Below are the code and all the weights of a small trained network. Each question names an input and a class and asks about switching units off, where a switched-off unit gives its printed mean instead of its output.

import numpy as np


def w(rows, s, z=0):
    codes = np.array(rows[::2]) - 128.0
    scale = np.full(codes.shape[1], s)
    scale[-1] = z or s
    return codes * scale


def norm(h):
    return h / np.sqrt((h * h).mean(-1, keepdims=True) + 1e-5)


def f(y):
    return y / 2 * (1 + np.tanh(0.7978845608 * (y + 0.044715 * y**3)))


def log_softmax(a):
    a = a - a.max(-1, keepdims=True)
    return a - np.log(np.exp(a).sum(-1, keepdims=True))


def net(x, mask):
    res = np.array(x, float).reshape(1, 4) / 4 @ E
    u = 0
    for l in range(4):
        y = f(norm(res) @ A[l][:, :-1].T + A[l][:, -1])
        res = res + np.where(mask[u : u + 8], y, B[l][:, -1]) @ B[l][:, :-1]
        u += 8
    return log_softmax(norm(res)[-1] @ U[:, :-1].T + U[:, -1])


A, B = {}, {}
E = w([
[110,100,139,27,92,164,125,30,71,130,68],'x0',
[193,198,180,103,195,90,163,88,92,133,148],'x1',
[143,45,251,160,113,166,159,149,99,100,171],'x2',
[82,188,140,171,144,163,38,123,44,66,154],'x3',
],0.0028)
A[0] = w([
[100,146,156,120,82,77,107,118,163,136,148,2],'0.n1',
[132,139,110,128,145,195,142,141,108,184,145,128],'0.n2',
[163,32,246,151,119,202,177,166,65,49,198,114],'0.n3',
[121,112,122,68,169,138,112,176,114,145,148,127],'0.n4',
[96,100,150,28,100,126,125,13,96,144,91,88],'0.n5',
[138,104,148,9,80,195,119,11,91,126,125,105],'0.n6',
[195,140,120,251,197,89,99,251,182,142,172,119],'0.n7',
[142,98,106,126,109,133,149,156,145,113,112,67],'0.n8',
],0.0019,0.0048)
B[0] = w([
[175,208,198,205,91,166,107,70,176,179,116,1],'0.n1',
[133,131,130,123,123,124,126,137,125,125,124,128],'0.n2',
[158,112,104,129,145,2,17,64,202,130,75,250],'0.n3',
[82,141,143,105,134,134,136,91,171,116,163,126],'0.n4',
[90,163,134,192,195,143,187,169,181,77,85,151],'0.n5',
[108,130,113,193,192,99,178,200,145,57,62,195],'0.n6',
[106,112,113,76,156,159,178,140,92,45,10,210],'0.n7',
[189,177,153,152,85,151,115,114,131,144,114,46],'0.n8',
],0.0028,0.0013)
A[1] = w([
[108,200,18,110,154,156,140,132,124,174,92,147],'1.n1',
[95,99,105,158,93,174,93,173,175,121,81,100],'1.n2',
[101,95,114,143,141,90,80,143,163,97,54,2],'1.n3',
[101,123,141,120,155,133,119,140,124,169,133,130],'1.n4',
[190,182,165,91,198,84,141,90,104,127,134,142],'1.n5',
[98,164,128,176,127,173,92,122,38,80,148,63],'1.n6',
[181,87,111,105,86,57,208,100,177,145,92,92],'1.n7',
[171,135,99,195,147,116,108,199,146,178,254,81],'1.n8',
],0.003,0.0015)
B[1] = w([
[161,24,205,141,132,65,81,97,141,84,156,253],'1.n1',
[134,189,135,146,91,72,221,61,59,152,203,185],'1.n2',
[96,151,119,116,134,107,184,113,78,148,183,134],'1.n3',
[145,129,126,126,119,125,124,148,119,124,117,127],'1.n4',
[61,96,64,176,3,120,160,149,94,146,156,232],'1.n5',
[158,73,112,96,193,213,145,161,147,254,147,197],'1.n6',
[115,132,108,112,207,249,55,160,62,146,189,232],'1.n7',
[59,138,149,112,165,155,198,58,137,74,1,147],'1.n8',
],0.0029,0.0015)
A[2] = w([
[139,150,154,79,73,180,133,58,104,116,34,7],'2.n1',
[152,102,136,67,63,164,78,47,88,144,88,79],'2.n2',
[179,135,152,86,125,151,209,127,239,253,102,6],'2.n3',
[208,239,198,91,170,82,183,95,90,138,158,75],'2.n4',
[149,85,124,110,80,57,202,125,183,131,80,81],'2.n5',
[129,244,63,115,103,110,81,104,181,175,101,48],'2.n6',
[154,194,134,213,131,124,125,185,194,105,168,21],'2.n7',
[114,116,125,149,124,128,113,131,123,148,105,176],'2.n8',
],0.0033,0.0016)
B[2] = w([
[103,144,111,142,164,158,167,126,160,67,95,136],'2.n1',
[119,175,144,187,167,136,196,188,167,112,84,254],'2.n2',
[158,103,94,110,165,217,77,181,123,178,182,185],'2.n3',
[61,109,38,243,2,132,174,102,87,167,156,205],'2.n4',
[124,159,122,165,173,209,52,144,60,138,158,234],'2.n5',
[220,50,187,192,105,101,65,79,166,82,109,147],'2.n6',
[115,153,149,128,135,162,172,108,154,121,51,110],'2.n7',
[152,154,132,111,115,142,148,112,135,118,138,185],'2.n8',
],0.004,0.00096)
A[3] = w([
[75,102,93,143,3,169,115,149,165,132,131,1],'3.n1',
[114,182,144,168,141,179,63,112,86,97,148,31],'3.n2',
[162,89,237,152,87,149,146,119,141,119,149,86],'3.n3',
[90,107,139,84,143,102,121,170,114,126,167,201],'3.n4',
[89,189,150,144,129,137,64,127,87,94,140,89],'3.n5',
[145,166,123,193,153,113,145,196,184,112,151,106],'3.n6',
[156,191,68,106,113,108,85,108,168,150,89,136],'3.n7',
[130,126,128,60,125,133,119,111,82,117,149,149],'3.n8',
],0.0049,0.0018)
B[3] = w([
[179,198,112,185,132,85,200,75,27,164,174,174],'3.n1',
[165,54,50,74,152,167,166,145,168,190,161,175],'3.n2',
[137,134,63,130,164,43,32,88,154,89,140,206],'3.n3',
[162,205,144,115,92,130,126,98,157,162,111,251],'3.n4',
[195,95,126,83,134,166,166,176,179,208,136,214],'3.n5',
[72,135,150,40,124,180,157,45,74,105,55,167],'3.n6',
[128,75,252,161,138,101,96,136,112,88,185,190],'3.n7',
[117,167,147,164,123,120,151,181,177,123,132,180],'3.n8',
],0.0047,0.0018)
U = w([
[176,85,102,75,165,203,112,188,153,202,175,134],'0',
[144,80,172,150,139,45,22,92,155,65,145,135],'1',
[62,146,144,97,155,173,187,114,117,66,30,130],'2',
[124,162,85,200,57,106,175,95,61,162,179,129],'3',
[153,226,191,117,62,115,121,172,207,146,116,119],'4',
[245,180,145,208,43,227,113,93,197,62,90,8],'5',
[252,182,147,219,42,234,109,92,197,64,80,5],'6',
],0.013,0.026)

Each question gives the input, the list of numbers given to net, and the class t.
The units are the neurons (one row each of A and B). Each row of codes is followed by its name. A weight is (code - 128) times the scale printed after its matrix; where a second scale follows, it is the last column's (A, B and U).
mask holds one flag per neuron, layer by layer. A switched-off neuron (its flag False) gives its mean, the last column of its row in B, instead of its output. The means were averaged over made-up inputs and are rounded, as every weight is.
A unit's drop is (log p(t) with every unit on - log p(t) with that unit switched off) / (log p(t) with every unit on - log p(t) with every unit switched off).
The circuit of an input: a set's keep is (log p(t) with only the set's units on - log p(t) with every unit switched off) / (log p(t) with every unit on - log p(t) with every unit switched off). Starting from the 12 units with the biggest drops (on a tie, the unit counted first), units are removed one at a time, each time the one whose removal leaves the highest keep (on an exact tie, the one counted first), for as long as the keep stays at least 0.8.
units of the circuit, in order: the units of the circuit, biggest drop first
top k neurons: the k neurons with the biggest drops, biggest first
k most important neurons of layer l: the k neurons of layer l with the biggest drops, biggest first
drop of u: that unit's drop, to one decimal
input [-8,7,-4,7], class 2: 2 most important neurons of layer 3 -> 3.n6, 3.n1
input [4,7,8,-3], class 1: top neuron -> 3.n3
input [-4,8,-6,-5], class 3: top 2 neurons -> 2.n4, 0.n3
input [3,-4,1,1], class 3: top 2 neurons -> 0.n7, 1.n8
input [-6,-8,-5,-6], class 3: top 2 neurons -> 3.n1, 1.n6
input [-7,0,-7,8], class 0: units of the circuit, in order -> 3.n5, 3.n2
input [-6,8,-8,5], class 1: units of the circuit, in order -> 2.n6, 3.n7
input [4,-8,3,7], class 3: top 2 neurons -> 3.n1, 1.n7
input [4,-4,-7,8], class 0: top 3 neurons -> 3.n5, 3.n2, 0.n3
input [1,-6,6,-1], class 1: top 2 neurons -> 3.n3, 1.n5
input [4,-7,5,7], class 0: top 4 neurons -> 1.n5, 2.n4, 3.n2, 3.n5
input [-7,-7,-7,3], class 1: units of the circuit, in order -> 3.n7, 2.n6
input [5,-6,-1,-3], class 3: top 4 neurons -> 3.n1, 0.n7, 1.n8, 3.n6
input [-3,5,-2,1], class 3: units of the circuit, in order -> 2.n4
input [-5,7,2,4], class 3: top 2 neurons -> 2.n4, 0.n6
input [-3,-2,1,2], class 4: top 4 neurons -> 2.n2, 0.n6, 2.n4, 0.n5
input [-4,-6,5,4], class 3: top 3 neurons -> 3.n1, 1.n1, 2.n6
input [-1,-7,-3,7], class 0: top 3 neurons -> 1.n5, 3.n5, 3.n2
input [-5,-1,-5,6], class 0: top 2 neurons -> 0.n3, 3.n5
input [-5,-4,4,1], class 2: units of the circuit, in order -> 3.n6
input [-5,5,6,-4], class 1: top 2 neurons -> 3.n3, 2.n2
input [3,-1,7,8], class 0: 2 most important neurons of layer 3 -> 3.n2, 3.n5
input [-6,6,5,-5], class 2: 2 most important neurons of layer 3 -> 3.n6, 3.n1
input [0,-3,1,-1], class 4: 2 most important neurons of layer 1 -> 1.n5, 1.n2
input [-8,-7,-1,-6], class 2: 2 most important neurons of layer 1 -> 1.n5, 1.n6
input [-3,3,-7,7], class 0: 3 most important neurons of layer 3 -> 3.n5, 3.n2, 3.n3
input [3,6,8,-5], class 1: drop of 3.n3 -> 0.5
input [1,-8,-3,-4], class 3: drop of 3.n1 -> 0.2
input [6,-4,4,7], class 0: drop of 3.n2 -> 0.1
